Below is a small trained network, with its code and all its weights. Each question gives an input and a class and asks what happens when units are switched off, that is, made to give their printed mean instead of their output.

import numpy as np


def w(rows, s, z=0):
    codes = np.array(rows[::2]) - 128.0
    scale = np.full(codes.shape[1], s)
    scale[-1] = z or s
    return codes * scale


def f(y):
    return y / 2 * (1 + np.tanh(0.7978845608 * (y + 0.044715 * y**3)))


def log_softmax(a):
    a = a - a.max(-1, keepdims=True)
    return a - np.log(np.exp(a).sum(-1, keepdims=True))


def net(x, mask):
    res = np.array(x, float).reshape(1, 5) / 4 @ E
    y = f(res @ A[0][:, :-1].T + A[0][:, -1])
    res = res + np.where(mask, y, B[0][:, -1]) @ B[0][:, :-1]
    return log_softmax(res[-1] @ U[:, :-1].T + U[:, -1])


A, B = {}, {}
E = w([
[156,170,163,3],'x0',
[28,187,87,83],'x1',
[134,121,119,121],'x2',
[131,125,121,119],'x3',
[91,26,151,81],'x4',
],0.0076)
A[0] = w([
[78,112,85,88,171],'neuron 1',
[102,94,45,191,56],'neuron 2',
[153,136,149,70,13],'neuron 3',
[120,112,115,253,221],'neuron 4',
[103,108,144,183,111],'neuron 5',
[85,172,112,119,35],'neuron 6',
[115,133,79,113,56],'neuron 7',
[115,191,199,69,133],'neuron 8',
[73,85,183,115,50],'neuron 9',
[119,129,212,110,7],'neuron 10',
[69,135,85,93,87],'neuron 11',
[207,127,180,53,126],'neuron 12',
[158,109,143,145,2],'neuron 13',
[196,120,153,152,111],'neuron 14',
[188,83,141,60,103],'neuron 15',
[143,104,55,99,199],'neuron 16',
[178,84,109,147,61],'neuron 17',
[122,121,121,211,175],'neuron 18',
[107,81,139,102,38],'neuron 19',
[35,109,125,184,134],'neuron 20',
[111,79,132,111,72],'neuron 21',
[100,151,113,117,21],'neuron 22',
[188,102,113,134,42],'neuron 23',
[105,141,90,83,188],'neuron 24',
[68,156,114,123,133],'neuron 25',
[180,96,120,142,153],'neuron 26',
[59,53,192,116,71],'neuron 27',
[226,107,189,122,65],'neuron 28',
[137,208,78,179,82],'neuron 29',
[127,105,114,117,48],'neuron 30',
[198,225,85,149,72],'neuron 31',
[177,202,99,160,58],'neuron 32',
[64,83,177,153,63],'neuron 33',
[32,179,115,120,169],'neuron 34',
[79,54,140,89,96],'neuron 35',
[97,83,173,114,79],'neuron 36',
[89,141,127,138,220],'neuron 37',
[99,55,169,84,63],'neuron 38',
[138,150,157,72,47],'neuron 39',
],0.011,0.0049)
B[0] = w([
[133,64,210,146,182],'neuron 1',
[79,70,29,37,173],'neuron 2',
[117,75,55,117,137],'neuron 3',
[128,90,142,9,255],'neuron 4',
[99,94,96,63,153],'neuron 5',
[148,47,128,187,135],'neuron 6',
[144,69,65,134,120],'neuron 7',
[103,86,55,62,197],'neuron 8',
[196,129,84,206,140],'neuron 9',
[132,62,74,135,119],'neuron 10',
[95,40,198,241,159],'neuron 11',
[84,53,94,69,199],'neuron 12',
[136,55,57,154,116],'neuron 13',
[68,24,170,194,158],'neuron 14',
[114,64,135,106,168],'neuron 15',
[186,146,163,105,161],'neuron 16',
[72,51,136,149,137],'neuron 17',
[136,97,133,73,199],'neuron 18',
[186,175,76,207,130],'neuron 19',
[134,82,117,79,187],'neuron 20',
[208,156,67,162,133],'neuron 21',
[156,69,83,166,119],'neuron 22',
[78,56,121,217,128],'neuron 23',
[96,46,153,93,182],'neuron 24',
[128,56,173,163,162],'neuron 25',
[57,74,182,169,158],'neuron 26',
[202,177,53,121,169],'neuron 27',
[75,38,164,170,167],'neuron 28',
[178,81,88,109,176],'neuron 29',
[117,107,76,148,113],'neuron 30',
[213,151,74,164,187],'neuron 31',
[220,112,50,158,163],'neuron 32',
[156,137,71,71,142],'neuron 33',
[148,1,201,189,208],'neuron 34',
[225,195,72,169,174],'neuron 35',
[206,201,85,180,139],'neuron 36',
[151,94,169,111,179],'neuron 37',
[182,134,70,116,163],'neuron 38',
[101,84,44,108,146],'neuron 39',
],0.0067,0.0076)
U = w([
[125,52,165,205,83],'0',
[246,141,45,169,163],'1',
[140,115,156,91,254],'2',
[81,113,97,40,29],'3',
[150,103,150,116,214],'4',
[117,182,143,159,31],'5',
],0.011,0.0054)

Each question gives the input, the list of numbers given to net, and the class t.
The units are the neurons (one row each of A and B). Each row of codes is followed by its name. A weight is (code - 128) times the scale printed after its matrix; where a second scale follows, it is the last column's (A, B and U).
mask holds one flag per neuron, in row order. A switched-off neuron (its flag False) gives its mean, the last column of its row in B, instead of its output. The means were averaged over made-up inputs and are rounded, as every weight is.
A unit's drop is (log p(t) with every unit on - log p(t) with that unit switched off) / (log p(t) with every unit on - log p(t) with every unit switched off).
The circuit of an input: a set's keep is (log p(t) with only the set's units on - log p(t) with every unit switched off) / (log p(t) with every unit on - log p(t) with every unit switched off). Starting from the 12 units with the biggest drops (on a tie, the unit counted first), units are removed one at a time, each time the one whose removal leaves the highest keep (on an exact tie, the one counted first), for as long as the keep stays at least 0.8.
circuit, biggest first: the units of the circuit, biggest drop first
most important unit: the unit with the biggest drop
top k neurons: the k neurons with the biggest drops, biggest first
drop when u is switched off: that unit's drop, to one decimal
input [4,-8,-3,5,-7], class 0: circuit, biggest first	(neuron 28; neuron 14)
input [-6,8,-3,5,-8], class 0: most important unit	neuron 34
input [-8,-3,5,-8,-5], class 3: circuit, biggest first	(neuron 4; neuron 2)
input [0,1,-4,-5,-7], class 1: circuit, biggest first	(neuron 31; neuron 32)
input [6,-8,8,-2,4], class 0: circuit, biggest first	(neuron 28; neuron 14)
input [-1,3,-3,-5,-7], class 1: top 2 neurons	(neuron 31; neuron 32)
input [-4,-2,3,4,-3], class 3: circuit, biggest first	(neuron 4; neuron 34; neuron 35)
input [1,5,-2,0,1], class 0: circuit, biggest first	(neuron 34; neuron 4; neuron 11)
input [5,3,-1,2,5], class 1: circuit, biggest first	(neuron 35; neuron 4; neuron 38)
input [7,-5,-2,3,-5], class 3: circuit, biggest first	(neuron 12; neuron 8)
input [-6,8,-4,3,7], class 0: top 2 neurons	(neuron 34; neuron 11)
input [7,-4,2,5,5], class 3: top 2 neurons	(neuron 12; neuron 34)
input [7,0,-1,3,-8], class 1: top 2 neurons	(neuron 31; neuron 32)
input [7,-8,-5,6,0], class 0: most important unit	neuron 28
input [1,5,0,0,-4], class 0: top 2 neurons	(neuron 34; neuron 4)
input [-8,-4,3,0,0], class 3: top 2 neurons	(neuron 4; neuron 2)
input [4,8,-8,2,2], class 0: drop when neuron 34 is switched off	0.1
input [6,8,-1,6,2], class 0: drop when neuron 11 is switched off	0.2
input [7,4,2,-2,7], class 1: drop when neuron 35 is switched off	0.3
input [4,6,-4,-3,-4], class 0: most important unit	neuron 34
